[[ 10 -21  -3 -16  40  24 -22  -3 -10]
 [  2  16  13 -38  27 -23 -21 -52  -4]
 [ -4  48   2  16 -45 -37  -2  -8 -11]
 [  4  47 -22  14 -58 -67   1  15   0]]
=>
[[ -4  48   2  16 -45 -37  -2  -8 -11]
 [  2  16  13 -38  27 -23 -21 -52  -4]
 [  4  47 -22  14 -58 -67   1  15   0]
 [ 10 -21  -3 -16  40  24 -22  -3 -10]]

[[ 66  58  58  43 -14]
 [ -7 -57  20 -41 -81]]
=>
[[ -7 -57  20 -41 -81]
 [ 66  58  58  43 -14]]

[[-35  -3 -22  77 -20 -20  -4]
 [-12  -8   4  -1  -1  -4  -8]
 [ -6   7   9  22   3  -1  12]
 [-25  71  37 -29  24  -7  18]]
=>
[[-35  -3 -22  77 -20 -20  -4]
 [-25  71  37 -29  24  -7  18]
 [-12  -8   4  -1  -1  -4  -8]
 [ -6   7   9  22   3  -1  12]]

[[ -8 -35 -57 -43  -9  -1  -5  33 -10]
 [-53  34 -66 -61 -62  -7 -21 -44 -41]
 [-39  19 -34 -39 -47 -11 -24 -38 -49]
 [ 54 -66   1   3  60  -5  -1  56   7]
 [-47  13 -72 -62 -55  -7 -20 -31 -36]
 [-62  -9 -67 -61 -71  -6 -21  -9 -54]
 [ -1 -61  10   1  -1 -11 -17  33 -50]
 [-28 -89 -24 -23 -31  -7 -15  61 -58]
 [-22  61 -34 -39 -29 -11 -21 -70 -28]
 [ 50  53  -7  -7  55  -7  -3 -40  24]]
=>
[[-62  -9 -67 -61 -71  -6 -21  -9 -54]
 [-53  34 -66 -61 -62  -7 -21 -44 -41]
 [-47  13 -72 -62 -55  -7 -20 -31 -36]
 [-39  19 -34 -39 -47 -11 -24 -38 -49]
 [-28 -89 -24 -23 -31  -7 -15  61 -58]
 [-22  61 -34 -39 -29 -11 -21 -70 -28]
 [ -8 -35 -57 -43  -9  -1  -5  33 -10]
 [ -1 -61  10   1  -1 -11 -17  33 -50]
 [ 50  53  -7  -7  55  -7  -3 -40  24]
 [ 54 -66   1   3  60  -5  -1  56   7]]

[[-20  -9  10 -60 -58  -1 -25  61]
 [-15  39  54  20  33 -57  29  43]
 [-25   7  30 -48 -41 -23 -55  72]
 [  9 -40 -50 -37 -49  53  11 -23]
 [ 25 -16 -40  37  27  35  -9 -74]
 [  7 -40 -48 -41 -52  52   7 -18]
 [ 13  22  12  63  66 -18 -19 -40]]
=>
[[-25   7  30 -48 -41 -23 -55  72]
 [-20  -9  10 -60 -58  -1 -25  61]
 [-15  39  54  20  33 -57  29  43]
 [  7 -40 -48 -41 -52  52   7 -18]
 [  9 -40 -50 -37 -49  53  11 -23]
 [ 13  22  12  63  66 -18 -19 -40]
 [ 25 -16 -40  37  27  35  -9 -74]]

[[-68  25  57 -13 -57  46]
 [-44  63  39 -59 -37 -52]
 [-18 -31 -45  53  17  42]
 [ 11  66  27 -57 -26   2]
 [ 62 -28  50  31 -56 -35]
 [ 44  18  57 -38 -72  55]
 [  2  55 -63  13 -29  49]]
=>
[[-68  25  57 -13 -57  46]
 [-44  63  39 -59 -37 -52]
 [-18 -31 -45  53  17  42]
 [  2  55 -63  13 -29  49]
 [ 11  66  27 -57 -26   2]
 [ 44  18  57 -38 -72  55]
 [ 62 -28  50  31 -56 -35]]

[[-87 -30 -24 -67 -69]
 [ -4 -41  -5 -25  21]
 [  6  13   4  -1  -2]
 [ 18  20   6  34  11]
 [  7 -17  25  58  29]
 [-20  41  30   2  21]
 [-18  33 -46 -17  19]
 [ 11 -48  21 -50  -1]
 [  3 -59  14  53  10]
 [ 24 -35  25 -28  22]
 [ 37 -70  -9  -1 -26]
 [-49  47 -34 -76 -27]]
=>
[[-87 -30 -24 -67 -69]
 [-49  47 -34 -76 -27]
 [-20  41  30   2  21]
 [-18  33 -46 -17  19]
 [ -4 -41  -5 -25  21]
 [  3 -59  14  53  10]
 [  6  13   4  -1  -2]
 [  7 -17  25  58  29]
 [ 11 -48  21 -50  -1]
 [ 18  20   6  34  11]
 [ 24 -35  25 -28  22]
 [ 37 -70  -9  -1 -26]]

[[-40 -14  48 -27]
 [ 39  31  -2  -8]
 [-13 -76  91 -49]
 [-50 -37 -22  -7]
 [-46 -16  42 -20]
 [ 10  10  53 -24]
 [ 54 -28   9   9]
 [ 29  40 -39  26]]
=>
[[-50 -37 -22  -7]
 [-46 -16  42 -20]
 [-40 -14  48 -27]
 [-13 -76  91 -49]
 [ 10  10  53 -24]
 [ 29  40 -39  26]
 [ 39  31  -2  -8]
 [ 54 -28   9   9]]
---
[[ 92 -20 -11 -10  -9]
 [ 62 -21 -16 -24 -22]
 [ 36  -5 -10  25   8]]
=>
[[-20 -11]
 [-21 -16]]

[[  7 -41  67]
 [-35  29  38]
 [-35 -59  -1]
 [ -6 -31 -17]
 [ 69  14  15]]
=>
[[-41  67]
 [ 29  38]]

[[-31   0  48 -31]
 [-57 -38   9  68]
 [ 52 -72  47 -32]
 [-66  54 -42  33]
 [ 57 -29  40 -37]]
=>
[[  0  48]
 [-38   9]]

[[ 16 -68  25  44]
 [ 22 -41  19  45]
 [ 22 -19  32  41]
 [ 12  24  15  45]]
=>
[[-68  25]
 [-41  19]]

[[ 36  31  -1  17 -68]
 [ 63 -33  11 -17 -19]
 [ -9 -57 -36  41  13]]
=>
[[ 31  -1]
 [-33  11]]

[[ 30   1 -47 -74  41]
 [  3  39 -72 -73 -10]]
=>
[[  1 -47]
 [ 39 -72]]
---
[[  9 -13 -60  22  16  24]
 [ 84   0  46 -10  61 -26]
 [-29  -5 -22  23 -11  26]]
=>
[[  9 -13 -60  22  16  24]
 [-29  -5 -22  23 -11  26]]

[[ 24   4  -7 -16]
 [-65   1 -19  22]
 [ 28 -67 -30  34]
 [-35   0  -1   7]
 [-32   5   6  11]
 [-73   4 -25  14]
 [ 11   5  -5  -2]
 [ -2   2 -16 -14]
 [ -4  88  -2 -11]
 [-20 -15 -22  23]
 [  2  76  -7  -6]]
=>
[[ 24   4  -7 -16]
 [ 28 -67 -30  34]
 [-32   5   6  11]
 [ 11   5  -5  -2]
 [ -4  88  -2 -11]
 [  2  76  -7  -6]]

[[  6  -3 -28  19  -6 -26 -13  30  30  41]
 [-37 -40  -4  41 -13 -56 -30  52  47  50]
 [ 19   7 -21  12  11  -8  -5  14  26  29]
 [-24 -26  -7  28 -11 -40 -21  38  34  38]
 [-75 -72  38  52  -4 -65 -37  51  51  34]]
=>
[[  6  -3 -28  19  -6 -26 -13  30  30  41]
 [ 19   7 -21  12  11  -8  -5  14  26  29]
 [-75 -72  38  52  -4 -65 -37  51  51  34]]

[[-25  -7  -8 -19  13 -14 -20   0   1]
 [-35 -13  -5 -18  42  -6  43 -11 -17]
 [ -7  12  -4  -6 -14  39  -3   8   7]
 [-17 -27 -28  -6   6  30  25 -57  23]
 [ -2   0   3  -5 -10  20  -1   0  -1]
 [ 27 -26 -16 -15  17  22  13 -34  10]
 [  3 -31   6  16  26  14  74   7   6]
 [-27 -19 -32 -35  11  -9  -4   2  -5]]
=>
[[-25  -7  -8 -19  13 -14 -20   0   1]
 [ -7  12  -4  -6 -14  39  -3   8   7]
 [ -2   0   3  -5 -10  20  -1   0  -1]
 [  3 -31   6  16  26  14  74   7   6]]

[[-19   9  41  18  25]
 [-25 -17  60  22  45]
 [  2  16 -16  -9 -49]
 [ 62  15 -72 -31 -86]]
=>
[[-19   9  41  18  25]
 [  2  16 -16  -9 -49]]

[[-15 -37  -2  69 -23 -33  27  34]
 [-12 -11  -9  29  -8 -25   1  17]
 [ -7  -8  33  10  18  -3  45 -42]
 [-13  -2 -17  19  -7 -30   2  19]
 [ 26 -15   2  12 -21  35 -32  37]
 [ -6 -31  -5  42 -17 -15   9  24]
 [  8  -5  26  14   2  23  15 -10]
 [ -6 -34  13  40  -9  -4  33   4]
 [ 18 -23  56  26   4  48  34 -31]]
=>
[[-15 -37  -2  69 -23 -33  27  34]
 [ -7  -8  33  10  18  -3  45 -42]
 [ 26 -15   2  12 -21  35 -32  37]
 [  8  -5  26  14   2  23  15 -10]
 [ 18 -23  56  26   4  48  34 -31]]

[[ 16   3  -3 -27  38   2  -1  44  11 -42 -16  35   8]
 [ -8   6 -73   3   1 -16 -11 -42 -15 -14   7 -20   8]
 [-16   2  24   9 -16  20  16  13  18  28   2  21   7]
 [-22  -8   2 -13 -15 -46 -26 -29   6 -23  -5 -47  10]
 [-23 -20  28 -20 -33 -52 -10 -29  -4  -9   7 -44   6]
 [ -8 -18  13 -10 -18 -29  21   0 -13 -17   6 -17   1]
 [  0  35   7  -1  16  13 -35 -23   9  27  -5  -2   6]]
=>
[[ 16   3  -3 -27  38   2  -1  44  11 -42 -16  35   8]
 [-16   2  24   9 -16  20  16  13  18  28   2  21   7]
 [-23 -20  28 -20 -33 -52 -10 -29  -4  -9   7 -44   6]
 [  0  35   7  -1  16  13 -35 -23   9  27  -5  -2   6]]
